Below are the code and all the weights of a small trained network. Each question names an input and a target symbol and asks about switching units off, where a switched-off unit gives its printed mean instead of its output.

import numpy as np


def w(rows, s, z=0):
    codes = np.array(rows[::2]) - 128.0
    scale = np.full(codes.shape[1], s)
    scale[-1] = z or s
    return codes * scale


def f(y):
    return y / 2 * (1 + np.tanh(0.7978845608 * (y + 0.044715 * y**3)))


def softmax(a):
    e = np.exp(a - a.max(-1, keepdims=True))
    return e / e.sum(-1, keepdims=True)


def log_softmax(a):
    a = a - a.max(-1, keepdims=True)
    return a - np.log(np.exp(a).sum(-1, keepdims=True))


def net(x, mask):
    ids = ['αβγζηθλμξπστφω'.index(c) for c in x.split()]
    T = len(ids)
    res = E[ids] + P[:T]
    r = res
    for j in range(3):
        rows = slice(2 * j, 2 * j + 2)
        q, k, v = (r @ M[0][rows].T for M in (Q, K, V))
        z = softmax(np.where(np.tri(T) > 0, q @ k.T / 2**0.5, -1e9)) @ v
        o = O[0][rows]
        res = res + np.where(mask[j], z, o[:, -1]) @ o[:, :-1]
    y = f(res @ A[0][:, :-1].T + A[0][:, -1])
    res = res + np.where(mask[3:7], y, B[0][:, -1]) @ B[0][:, :-1]
    return log_softmax(res[-1] @ U[:, :-1].T + U[:, -1])


Q, K, V, O, A, B = {}, {}, {}, {}, {}, {}
E = w([
[186,117,255,160],'α',
[147,135,99,116],'β',
[64,122,141,149],'γ',
[151,149,114,124],'ζ',
[88,132,126,164],'η',
[124,157,156,121],'θ',
[128,139,109,140],'λ',
[131,146,121,143],'μ',
[147,159,128,135],'ξ',
[109,141,132,153],'π',
[88,118,116,144],'σ',
[132,145,117,138],'τ',
[115,136,114,151],'φ',
[108,120,105,129],'ω',
],0.037)
P = w([
[118,135,141,105],'0',
[146,114,133,183],'1',
[130,154,120,211],'2',
[114,114,158,15],'3',
[178,85,154,222],'4',
[97,177,116,148],'5',
[154,67,172,34],'6',
[173,132,166,193],'7',
[131,164,93,5],'8',
],0.02)
Q[0] = w([
[151,95,141,138],'H1',
[122,101,83,150],'H1',
[105,229,81,184],'H2',
[200,131,174,251],'H2',
[160,164,112,143],'H3',
[96,145,124,182],'H3',
],0.019)
K[0] = w([
[139,146,128,162],'H1',
[120,132,99,127],'H1',
[58,177,130,24],'H2',
[77,249,35,139],'H2',
[154,150,155,128],'H3',
[110,147,168,147],'H3',
],0.015)
V[0] = w([
[153,96,135,157],'H1',
[116,188,33,187],'H1',
[48,131,253,172],'H2',
[46,40,88,134],'H2',
[187,117,130,97],'H3',
[141,141,214,118],'H3',
],0.017)
O[0] = w([
[99,189,110,131,118],'H1',
[141,144,173,73,254],'H1',
[163,131,22,146,165],'H2',
[254,83,155,130,190],'H2',
[78,122,145,170,64],'H3',
[117,97,96,149,91],'H3',
],0.016,0.0052)
A[0] = w([
[125,50,124,61,253],'N1',
[226,40,124,152,14],'N2',
[98,124,60,144,19],'N3',
[168,88,254,128,64],'N4',
],0.01,0.014)
B[0] = w([
[159,183,138,194,250],'N1',
[39,112,139,10,248],'N2',
[161,78,250,114,166],'N3',
[110,8,79,210,232],'N4',
],0.011,0.018)
U = w([
[101,99,9,173,121],'α',
[123,153,199,101,57],'β',
[160,165,139,140,200],'γ',
[202,168,130,163,180],'ζ',
[150,157,101,149,204],'η',
[150,120,174,84,85],'θ',
[177,146,34,183,161],'λ',
[205,87,115,153,157],'μ',
[89,139,60,138,135],'ξ',
[160,138,58,139,170],'π',
[109,102,53,150,106],'σ',
[185,166,169,149,185],'τ',
[116,108,59,126,91],'φ',
[123,98,204,123,3],'ω',
],0.013,0.012)

Each question gives the input, a string of symbols that net reads in full, and the target symbol t.
The units are the heads (2 rows each of Q, K, V and O) and the neurons (one row each of A and B). Each row of codes is followed by its name. A weight is (code - 128) times the scale printed after its matrix; where a second scale follows, it is the last column's (O, A, B and U).
mask holds one flag per unit, heads first, then neurons. A switched-off unit (its flag False) gives its mean, the last column of its rows in O or B, instead of its output. The means were averaged over made-up inputs and are rounded, as every weight is.
A unit's drop is (log p(t) with every unit on - log p(t) with that unit switched off) / (log p(t) with every unit on - log p(t) with every unit switched off).
The circuit of an input: a set's keep is (log p(t) with only the set's units on - log p(t) with every unit switched off) / (log p(t) with every unit on - log p(t) with every unit switched off). Starting from all 7 units, units are removed one at a time, each time the one whose removal leaves the highest keep (on an exact tie, the one counted first), for as long as the keep stays at least 0.8.
circuit, biggest first: the units of the circuit, biggest drop first
unit that matters most: the unit with the biggest drop
top k neurons: the k neurons with the biggest drops, biggest first
heads that matter: for each layer, one digit per head in row order, 1 if its drop is at least 0.15 and else 0, layers parted by /
input μ ω ω ξ ω ω, target ξ: top 3 neurons	[N3 N4 N1]
input β θ ω ω φ β ω β ξ, target μ: circuit, biggest first	[H2 N4]
input ξ ω ξ ω ξ μ λ, target ξ: heads that matter	010
input ω ω ω η ω ω, target π: heads that matter	010
input α π ω σ, target α: circuit, biggest first	[H2]
input π ω ζ η, target μ: circuit, biggest first	[H2 N4]
input ω η μ ω, target π: circuit, biggest first	[H2 N4]
input π τ π η β, target λ: heads that matter	110
input β ω α, target α: heads that matter	000
input ω ω σ σ β, target θ: circuit, biggest first	[N2 H2]
input ω ω ω β ω ω γ β ω, target φ: circuit, biggest first	[N2 H2]
input σ σ ω μ ω η φ β ω, target ζ: top 3 neurons	[N2 N4 N1]
input ω λ ξ φ ω τ, target ζ: circuit, biggest first	[N2 N4]
input β ω η τ β, target π: heads that matter	110
input λ ω β, target τ: circuit, biggest first	[N2 N4 H2]
input σ ω ω ω ω ω γ β β, target φ: heads that matter	110
input ζ ω ω ω ω λ, target μ: heads that matter	010
input ω θ ξ ω β β β, target ω: top neuron	[N4]
input β ω β ξ λ ζ, target ξ: heads that matter	010
input γ ω ω ζ β σ, target β: unit that matters most	H2
